Here is a tiny trained network, its code and every weight. The questions are about switching its units off for an input and a class, where a switched-off unit gives its printed mean instead of its output.

import numpy as np


def w(rows, s, z=0):
    codes = np.array(rows[::2]) - 128.0
    scale = np.full(codes.shape[1], s)
    scale[-1] = z or s
    return codes * scale


def f(y):
    return np.maximum(y, 0)


def log_softmax(a):
    a = a - a.max(-1, keepdims=True)
    return a - np.log(np.exp(a).sum(-1, keepdims=True))


def net(x, mask):
    res = np.array(x, float).reshape(1, 3) / 4 @ E
    y = f(res @ A[0][:, :-1].T + A[0][:, -1])
    res = res + np.where(mask, y, B[0][:, -1]) @ B[0][:, :-1]
    return log_softmax(res[-1] @ U[:, :-1].T + U[:, -1])


A, B = {}, {}
E = w([
[202,130,33,201,46,187,66,227,224],'x0',
[79,72,40,137,172,246,191,125,35],'x1',
[147,2,138,52,66,143,216,40,211],'x2',
],0.0098)
A[0] = w([
[104,121,186,51,122,91,122,111,6,65],'n0',
[212,132,212,81,111,116,73,138,110,254],'n1',
[118,197,136,154,143,164,40,155,29,179],'n2',
[145,14,140,1,46,188,182,72,202,178],'n3',
[198,129,98,154,122,103,113,176,165,93],'n4',
[187,105,65,198,65,161,106,173,119,167],'n5',
[102,143,99,123,89,218,207,144,32,194],'n6',
[121,186,139,138,193,116,43,173,108,35],'n7',
[71,198,136,225,218,105,83,186,59,75],'n8',
[209,214,203,36,85,22,87,140,207,93],'n9',
[64,151,135,40,168,80,229,109,95,71],'n10',
[104,104,52,78,142,190,133,164,71,30],'n11',
[78,114,226,100,187,92,168,133,93,81],'n12',
[129,75,119,188,59,190,117,219,192,48],'n13',
[129,91,60,89,165,212,140,150,64,115],'n14',
[185,112,63,158,99,135,143,153,135,57],'n15',
[117,193,161,48,181,118,143,71,85,239],'n16',
],0.0087,0.0081)
B[0] = w([
[121,116,32,117,122,137,77,109,199,196],'n0',
[228,165,94,181,116,119,211,215,125,225],'n1',
[122,95,196,107,65,116,115,106,40,246],'n2',
[119,45,176,84,85,141,124,129,51,254],'n3',
[145,171,99,129,112,126,92,114,143,184],'n4',
[149,100,62,171,119,163,85,84,83,236],'n5',
[171,151,135,157,179,113,219,177,122,220],'n6',
[97,128,178,43,142,113,104,123,144,191],'n7',
[122,94,176,71,84,143,98,88,112,241],'n8',
[180,203,151,83,216,110,181,120,96,243],'n9',
[153,137,158,128,109,235,95,87,173,198],'n10',
[135,184,147,16,189,95,179,131,154,170],'n11',
[158,130,79,131,96,185,134,52,184,199],'n12',
[127,158,84,87,77,166,102,123,155,205],'n13',
[189,255,135,132,202,134,196,144,144,199],'n14',
[124,191,76,87,130,159,105,83,136,168],'n15',
[165,136,63,216,103,164,72,169,121,240],'n16',
],0.0096,0.014)
U = w([
[181,183,143,104,197,119,167,139,127,94],'0',
[154,143,67,129,124,155,63,94,158,104],'1',
[125,97,196,74,109,127,103,111,76,106],'2',
[166,118,120,253,101,126,154,206,75,254],'3',
[93,121,145,153,160,95,118,133,158,108],'4',
[96,126,130,149,148,104,128,170,178,111],'5',
[82,121,131,136,152,82,127,137,141,108],'6',
[78,132,135,163,148,112,113,141,165,105],'7',
],0.018,0.012)

Each question gives the input, the list of numbers given to net, and the class t.
The units are the neurons (one row each of A and B). Each row of codes is followed by its name. A weight is (code - 128) times the scale printed after its matrix; where a second scale follows, it is the last column's (A, B and U).
mask holds one flag per neuron, in row order. A switched-off neuron (its flag False) gives its mean, the last column of its row in B, instead of its output. The means were averaged over made-up inputs and are rounded, as every weight is.
A unit's drop is (log p(t) with every unit on - log p(t) with that unit switched off) / (log p(t) with every unit on - log p(t) with every unit switched off).
The circuit of an input: a set's keep is (log p(t) with only the set's units on - log p(t) with every unit switched off) / (log p(t) with every unit on - log p(t) with every unit switched off). Starting from the 12 units with the biggest drops (on a tie, the unit counted first), units are removed one at a time, each time the one whose removal leaves the highest keep (on an exact tie, the one counted first), for as long as the keep stays at least 0.8.
circuit, biggest first: the units of the circuit, biggest drop first
k most important neurons: the k neurons with the biggest drops, biggest first
drop of u: that unit's drop, to one decimal
input [4,-4,-4], class 0: circuit, biggest first	[n9]
input [3,-2,1], class 3: 3 most important neurons	[n0, n12, n8]
input [-4,-5,5], class 0: 3 most important neurons	[n9, n2, n1]
input [-8,5,-8], class 1: 2 most important neurons	[n0, n16]
input [-1,-1,-3], class 3: 2 most important neurons	[n3, n11]
input [-8,7,8], class 1: 2 most important neurons	[n0, n16]
input [5,-5,2], class 0: 4 most important neurons	[n9, n16, n0, n1]
input [-6,2,-7], class 2: 4 most important neurons	[n2, n8, n7, n5]
input [-6,-5,-7], class 2: 2 most important neurons	[n2, n8]
input [2,-5,3], class 0: 2 most important neurons	[n9, n16]
input [7,-2,-7], class 1: 2 most important neurons	[n3, n5]
input [-4,-3,3], class 1: 4 most important neurons	[n6, n12, n2, n10]
input [-8,-1,-8], class 1: 4 most important neurons	[n0, n16, n12, n3]
input [2,0,8], class 2: circuit, biggest first	[n3]
input [1,8,6], class 0: 2 most important neurons	[n14, n6]
input [0,-1,-3], class 3: drop of n2	-0.1
input [-8,6,8], class 1: drop of n5	0.0
input [-7,-6,-5], class 1: drop of n16	0.6
